Below are the code and all the weights of a small trained network. Each question names an input and a target symbol and asks about switching units off, where a switched-off unit gives its printed mean instead of its output.

import numpy as np


def w(rows, s, z=0):
    codes = np.array(rows[::2]) - 128.0
    scale = np.full(codes.shape[1], s)
    scale[-1] = z or s
    return codes * scale


def norm(h):
    return h / np.sqrt((h * h).mean(-1, keepdims=True) + 1e-5)


def f(y):
    return np.maximum(y, 0)


def softmax(a):
    e = np.exp(a - a.max(-1, keepdims=True))
    return e / e.sum(-1, keepdims=True)


def log_softmax(a):
    a = a - a.max(-1, keepdims=True)
    return a - np.log(np.exp(a).sum(-1, keepdims=True))


def net(x, mask):
    ids = ['ΓΞΣαδεζηλπτψ'.index(c) for c in x.split()]
    T = len(ids)
    res = E[ids] + P[:T]
    u = 0
    for l in range(2):
        r = norm(res)
        for j in range(3):
            rows = slice(2 * j, 2 * j + 2)
            q, k, v = (r @ M[l][rows].T for M in (Q, K, V))
            z = softmax(np.where(np.tri(T) > 0, q @ k.T / 2**0.5, -1e9)) @ v
            o = O[l][rows]
            res = res + np.where(mask[u + j], z, o[:, -1]) @ o[:, :-1]
        u += 3
        y = f(norm(res) @ A[l][:, :-1].T + A[l][:, -1])
        res = res + np.where(mask[u : u + 4], y, B[l][:, -1]) @ B[l][:, :-1]
        u += 4
    return log_softmax(norm(res)[-1] @ U[:, :-1].T + U[:, -1])


Q, K, V, O, A, B = {}, {}, {}, {}, {}, {}
E = w([
[80,85,177],'Γ',
[106,84,139],'Ξ',
[117,122,237],'Σ',
[121,249,121],'α',
[119,91,171],'δ',
[98,137,157],'ε',
[112,167,82],'ζ',
[119,101,95],'η',
[114,138,126],'λ',
[47,151,16],'π',
[132,246,146],'τ',
[80,79,118],'ψ',
],0.015)
P = w([
[179,124,151],'0',
[55,125,101],'1',
[67,254,123],'2',
[141,58,96],'3',
[51,241,150],'4',
[139,98,148],'5',
[46,241,186],'6',
[128,68,102],'7',
[50,254,152],'8',
[137,96,107],'9',
[45,217,149],'10',
[160,83,105],'11',
],0.018)
Q[0] = w([
[85,124,131],'L0H1',
[131,132,116],'L0H1',
[59,145,234],'L0H2',
[116,4,66],'L0H2',
[183,152,110],'L0H3',
[231,3,154],'L0H3',
],0.036)
K[0] = w([
[125,166,140],'L0H1',
[136,128,116],'L0H1',
[140,181,153],'L0H2',
[178,49,139],'L0H2',
[110,117,154],'L0H3',
[212,4,118],'L0H3',
],0.044)
V[0] = w([
[124,187,130],'L0H1',
[3,103,127],'L0H1',
[129,188,146],'L0H2',
[123,151,136],'L0H2',
[136,134,132],'L0H3',
[127,231,162],'L0H3',
],0.034)
O[0] = w([
[75,183,107,208],'L0H1',
[4,5,129,248],'L0H1',
[112,203,108,149],'L0H2',
[122,166,117,139],'L0H2',
[132,120,119,123],'L0H3',
[202,200,253,174],'L0H3',
],0.019,0.017)
A[0] = w([
[190,164,173,2],'L0N1',
[82,100,227,53],'L0N2',
[185,69,251,161],'L0N3',
[145,78,40,57],'L0N4',
],0.029,0.0017)
B[0] = w([
[57,78,79,191],'L0N1',
[136,253,119,248],'L0N2',
[53,31,41,204],'L0N3',
[108,172,210,212],'L0N4',
],0.029,0.015)
Q[1] = w([
[129,89,53],'L1H1',
[170,113,149],'L1H1',
[107,90,147],'L1H2',
[181,208,174],'L1H2',
[119,147,97],'L1H3',
[255,130,152],'L1H3',
],0.054)
K[1] = w([
[52,182,160],'L1H1',
[103,92,97],'L1H1',
[106,124,89],'L1H2',
[242,103,156],'L1H2',
[137,115,184],'L1H3',
[3,170,185],'L1H3',
],0.05)
V[1] = w([
[53,217,92],'L1H1',
[168,169,96],'L1H1',
[158,148,97],'L1H2',
[255,88,184],'L1H2',
[178,97,108],'L1H3',
[41,188,172],'L1H3',
],0.056)
O[1] = w([
[179,32,176,237],'L1H1',
[177,131,84,140],'L1H1',
[149,176,135,109],'L1H2',
[35,234,92,1],'L1H2',
[132,106,128,138],'L1H3',
[87,254,159,107],'L1H3',
],0.043,0.041)
A[1] = w([
[63,171,35,109],'L1N1',
[182,1,46,3],'L1N2',
[60,186,65,80],'L1N3',
[34,146,127,127],'L1N4',
],0.031,0.0071)
B[1] = w([
[213,136,106,162],'L1N1',
[120,47,67,254],'L1N2',
[179,3,138,163],'L1N3',
[93,123,98,161],'L1N4',
],0.047,0.025)
U = w([
[45,101,185,161],'Γ',
[102,151,94,255],'Ξ',
[104,85,169,122],'Σ',
[139,153,173,169],'α',
[102,75,64,90],'δ',
[162,111,134,94],'ε',
[159,154,137,186],'ζ',
[154,120,47,94],'η',
[182,136,94,106],'λ',
[131,114,252,63],'π',
[145,152,173,172],'τ',
[61,84,78,106],'ψ',
],0.027,0.01)

Each question gives the input, a string of symbols that net reads in full, and the target symbol t.
The units are the heads (2 rows each of Q, K, V and O) and the neurons (one row each of A and B). Each row of codes is followed by its name. A weight is (code - 128) times the scale printed after its matrix; where a second scale follows, it is the last column's (O, A, B and U).
mask holds one flag per unit, layer by layer, with each layer's heads first. A switched-off unit (its flag False) gives its mean, the last column of its rows in O or B, instead of its output. The means were averaged over made-up inputs and are rounded, as every weight is.
A unit's drop is (log p(t) with every unit on - log p(t) with that unit switched off) / (log p(t) with every unit on - log p(t) with every unit switched off).
The circuit of an input: a set's keep is (log p(t) with only the set's units on - log p(t) with every unit switched off) / (log p(t) with every unit on - log p(t) with every unit switched off). Starting from the 12 units with the biggest drops (on a tie, the unit counted first), units are removed one at a time, each time the one whose removal leaves the highest keep (on an exact tie, the one counted first), for as long as the keep stays at least 0.8.
circuit, biggest first: the units of the circuit, biggest drop first
most important unit: the unit with the biggest drop
k most important neurons: the k neurons with the biggest drops, biggest first
k most important neurons of layer l: the k neurons of layer l with the biggest drops, biggest first
which heads matter: for each layer, one digit per head in row order, 1 if its drop is at least 0.15 and else 0, layers parted by /
input π Γ ζ π τ Γ ζ Σ π π Γ, target π: circuit, biggest first => [L1H3]
input η η Γ Ξ Ξ τ δ τ Γ, target η: which heads matter => 111 / 111
input Ξ Ξ π τ π Ξ Γ, target Ξ: which heads matter => 101 / 010
input Γ π η ε Ξ Ξ π, target Γ: which heads matter => 101 / 110
input λ α Γ α π Γ Σ, target λ: which heads matter => 110 / 110
input ψ ε ψ Γ Σ Ξ ψ Ξ δ, target ψ: 3 most important neurons => [L0N2; L1N3; L0N4]
input Ξ Ξ π ζ δ Γ δ ε Σ, target Ξ: which heads matter => 111 / 010
input ζ Ξ ζ π η Γ Ξ Γ η, target ζ: 2 most important neurons => [L1N2; L0N1]
input Γ ε ε ζ π Γ Γ Γ τ Γ τ, target Γ: 2 most important neurons => [L0N2; L0N1]
input η Ξ Ξ Σ Γ δ ε π Σ, target η: which heads matter => 111 / 111
input λ Γ Γ τ Σ Γ η τ π, target λ: which heads matter => 100 / 110
input ζ τ ζ, target ζ: which heads matter => 111 / 110
input Γ α Ξ ψ Ξ ε Σ, target Γ: which heads matter => 111 / 100
input ψ δ Γ ζ ε ζ τ ε π Γ ζ, target ψ: 3 most important neurons of layer 1 => [L1N3; L1N1; L1N4]
input λ Ξ Γ π π π ε, target λ: most important unit => L1H1
input λ α α Σ λ, target λ: 4 most important neurons => [L0N2; L0N4; L1N2; L0N1]
input Γ π λ Γ Γ ε δ Γ ε, target Γ: which heads matter => 101 / 100
input Γ ψ Σ Γ Γ, target Γ: which heads matter => 111 / 100
input Γ λ Γ, target Γ: 2 most important neurons => [L0N2; L0N3]
input λ δ ψ ψ Ξ, target λ: which heads matter => 101 / 110
input Γ π λ Ξ π Γ α Γ ε, target Γ: which heads matter => 101 / 110
input ψ ε η Γ Σ δ λ δ Γ Γ Γ, target ψ: which heads matter => 111 / 110
input π Γ ζ Γ Ξ λ π ψ Γ ψ Ξ, target π: which heads matter => 111 / 101
input η η λ Γ ζ, target η: most important unit => L0H1
input ψ ε Γ α Ξ Ξ Γ η δ Γ ψ, target ψ: 4 most important neurons => [L0N2; L1N3; L0N4; L0N3]
input Γ τ Ξ δ α, target Γ: 2 most important neurons => [L0N2; L0N1]
input η ψ Σ Γ ζ π η, target η: most important unit => L0H1
input Ξ Γ Ξ τ Γ Ξ Γ Γ η δ τ, target Ξ: 2 most important neurons of layer 0 => [L0N4; L0N2]
input π τ Γ Γ ε α ε λ ζ Σ η, target π: 2 most important neurons => [L1N2; L0N3]
